Below is a small trained network, with its code and all its weights. Each question gives an input and a target symbol and asks what happens when units are switched off, that is, made to give their printed mean instead of their output.

import numpy as np


def w(rows, s, z=0):
    codes = np.array(rows[::2]) - 128.0
    scale = np.full(codes.shape[1], s)
    scale[-1] = z or s
    return codes * scale


def norm(h):
    return h / np.sqrt((h * h).mean(-1, keepdims=True) + 1e-5)


def softmax(a):
    e = np.exp(a - a.max(-1, keepdims=True))
    return e / e.sum(-1, keepdims=True)


def log_softmax(a):
    a = a - a.max(-1, keepdims=True)
    return a - np.log(np.exp(a).sum(-1, keepdims=True))


def net(x, mask):
    ids = ['αβδημξτω'.index(c) for c in x.split()]
    T = len(ids)
    res = E[ids] + P[:T]
    u = 0
    for l in range(3):
        r = norm(res)
        for j in range(2):
            rows = slice(2 * j, 2 * j + 2)
            q, k, v = (r @ M[l][rows].T for M in (Q, K, V))
            z = softmax(np.where(np.tri(T) > 0, q @ k.T / 2**0.5, -1e9)) @ v
            o = O[l][rows]
            res = res + np.where(mask[u + j], z, o[:, -1]) @ o[:, :-1]
        u += 2
    return log_softmax(norm(res)[-1] @ U[:, :-1].T + U[:, -1])


Q, K, V, O = {}, {}, {}, {}
E = w([
[69,151,154,129,202,226,81,184],'α',
[116,70,187,124,125,206,135,93],'β',
[250,164,111,51,220,139,135,99],'δ',
[141,145,2,165,84,133,148,181],'η',
[148,126,133,204,123,211,76,59],'μ',
[79,110,136,70,125,162,93,43],'ξ',
[165,108,155,160,40,164,31,84],'τ',
[149,62,130,174,182,83,72,135],'ω',
],0.0079)
P = w([
[86,150,196,182,158,2,150,171],'0',
[113,102,161,146,161,77,118,156],'1',
[114,106,149,116,156,125,115,132],'2',
[130,104,134,94,144,157,111,122],'3',
[142,91,119,69,130,182,110,118],'4',
[170,76,105,48,114,209,110,118],'5',
[166,71,97,29,123,225,85,125],'6',
],0.0054)
Q[0] = w([
[115,96,101,108,100,245,90,128],'0.h1',
[148,78,152,165,185,87,87,145],'0.h1',
[100,224,196,127,75,55,177,135],'0.h2',
[149,116,88,128,141,176,136,116],'0.h2',
],0.011)
K[0] = w([
[197,82,85,75,118,196,114,146],'0.h1',
[99,71,120,142,166,1,98,128],'0.h1',
[20,90,148,171,100,94,127,142],'0.h2',
[193,146,118,89,183,150,101,113],'0.h2',
],0.0089)
V[0] = w([
[41,72,215,244,130,139,116,160],'0.h1',
[216,134,178,3,159,142,131,104],'0.h1',
[198,120,217,208,152,157,124,19],'0.h2',
[173,222,134,116,142,143,217,168],'0.h2',
],0.004)
O[0] = w([
[194,182,94,12,102,138,202,125,200],'0.h1',
[35,119,103,204,109,3,145,164,94],'0.h1',
[141,186,91,218,211,173,140,20,251],'0.h2',
[60,79,119,106,152,182,58,141,14],'0.h2',
],0.0046,0.0012)
Q[1] = w([
[158,85,140,39,127,234,120,69],'1.h1',
[98,105,1,104,136,138,43,143],'1.h1',
[117,117,148,25,117,114,161,42],'1.h2',
[180,62,63,81,108,228,199,149],'1.h2',
],0.0092)
K[1] = w([
[142,63,178,105,144,221,255,113],'1.h1',
[84,26,127,125,109,218,10,140],'1.h1',
[26,189,103,135,106,41,142,61],'1.h2',
[82,69,118,70,129,193,14,86],'1.h2',
],0.0081)
V[1] = w([
[148,253,92,82,112,124,93,150],'1.h1',
[102,88,136,195,91,188,152,120],'1.h1',
[120,194,201,177,109,117,196,200],'1.h2',
[113,130,139,65,178,137,122,146],'1.h2',
],0.0052)
O[1] = w([
[133,211,97,115,110,128,2,177,72],'1.h1',
[223,64,166,86,144,125,206,149,162],'1.h1',
[212,42,141,161,148,203,180,237,3],'1.h2',
[73,175,169,71,177,144,178,140,189],'1.h2',
],0.0042,0.0027)
Q[2] = w([
[89,211,128,211,143,45,206,176],'2.h1',
[124,131,1,129,141,164,125,180],'2.h1',
[61,168,197,224,86,77,161,215],'2.h2',
[134,191,37,146,110,92,199,217],'2.h2',
],0.0074)
K[2] = w([
[151,204,179,106,190,86,140,148],'2.h1',
[112,35,161,83,179,176,49,113],'2.h1',
[169,254,169,92,176,102,193,174],'2.h2',
[96,143,198,92,101,142,98,204],'2.h2',
],0.0082)
V[2] = w([
[208,139,124,34,134,83,124,122],'2.h1',
[141,73,225,107,166,163,38,90],'2.h1',
[179,94,111,82,253,59,127,139],'2.h2',
[100,133,32,89,119,123,175,172],'2.h2',
],0.0057)
O[2] = w([
[74,93,158,198,86,89,152,154,250],'2.h1',
[104,99,254,83,175,93,118,83,135],'2.h1',
[62,89,96,158,105,80,130,104,151],'2.h2',
[146,180,124,172,178,126,170,82,92],'2.h2',
],0.0082,0.0014)
U = w([
[82,144,189,67,172,168,97,217,108],'α',
[168,80,162,95,133,115,250,115,149],'β',
[101,139,129,139,192,105,87,97,37],'δ',
[133,146,38,108,85,154,128,181,253],'η',
[164,170,100,220,198,207,110,46,65],'μ',
[37,210,129,86,67,85,119,56,118],'ξ',
[200,117,180,60,41,99,60,149,111],'τ',
[75,56,142,255,139,60,81,149,154],'ω',
],0.0081,0.0048)

Each question gives the input, a string of symbols that net reads in full, and the target symbol t.
The units are the heads (2 rows each of Q, K, V and O). Each row of codes is followed by its name. A weight is (code - 128) times the scale printed after its matrix; where a second scale follows, it is the last column's (O and U).
mask holds one flag per head, layer by layer. A switched-off head (its flag False) gives its mean, the last column of its rows in O, instead of its output. The means were averaged over made-up inputs and are rounded, as every weight is.
A unit's drop is (log p(t) with every unit on - log p(t) with that unit switched off) / (log p(t) with every unit on - log p(t) with every unit switched off).
The circuit of an input: a set's keep is (log p(t) with only the set's units on - log p(t) with every unit switched off) / (log p(t) with every unit on - log p(t) with every unit switched off). Starting from all 6 units, units are removed one at a time, each time the one whose removal leaves the highest keep (on an exact tie, the one counted first), for as long as the keep stays at least 0.8.
circuit, biggest first: the units of the circuit, biggest drop first
unit that matters most: the unit with the biggest drop
heads that matter: for each layer, one digit per head in row order, 1 if its drop is at least 0.15 and else 0, layers parted by /
input τ η δ ξ, target ω: unit that matters most => 0.h1
input β δ α, target ω: heads that matter => 10 / 00 / 00
input δ μ η ξ η β, target μ: heads that matter => 01 / 01 / 11
input η τ η, target τ: circuit, biggest first => (2.h1, 2.h2)
input ξ η τ δ, target α: circuit, biggest first => (2.h2, 2.h1, 1.h1)
input η η η μ η, target μ: heads that matter => 01 / 00 / 01
input η ξ β η, target ξ: circuit, biggest first => (1.h2, 2.h1, 0.h1)
input β η ω δ ξ η ξ, target μ: heads that matter => 10 / 10 / 11
input η δ η ω, target μ: circuit, biggest first => (0.h2, 2.h1)
input μ β δ η τ, target μ: circuit, biggest first => (0.h1, 2.h1, 2.h2)
input η η ξ δ η ξ, target μ: circuit, biggest first => (2.h2, 2.h1, 0.h1)
input β τ ξ τ δ, target α: circuit, biggest first => (2.h2, 2.h1)
input η η ω β ω, target β: heads that matter => 11 / 10 / 00
input β η τ ω δ η β, target μ: unit that matters most => 0.h1
input ξ α β δ η η, target μ: circuit, biggest first => (2.h2, 0.h1, 0.h2)
input μ ω δ, target ξ: circuit, biggest first => (2.h2, 1.h1)
input α ω ξ ω, target ξ: heads that matter => 10 / 11 / 00
input ω η ω, target η: heads that matter => 10 / 00 / 10
input β β δ η α, target μ: circuit, biggest first => (2.h2, 0.h2)
input β ω μ η η ξ η, target ξ: circuit, biggest first => (1.h2, 2.h1)
input η η τ ξ ω η, target τ: unit that matters most => 2.h1
input α η τ η η δ, target μ: heads that matter => 10 / 00 / 01
input η β η β, target η: heads that matter => 00 / 00 / 10
input ω η η δ, target μ: circuit, biggest first => (2.h2, 0.h2)
input ω τ ω, target τ: heads that matter => 11 / 10 / 01
input δ ω μ β η τ, target μ: heads that matter => 11 / 11 / 11
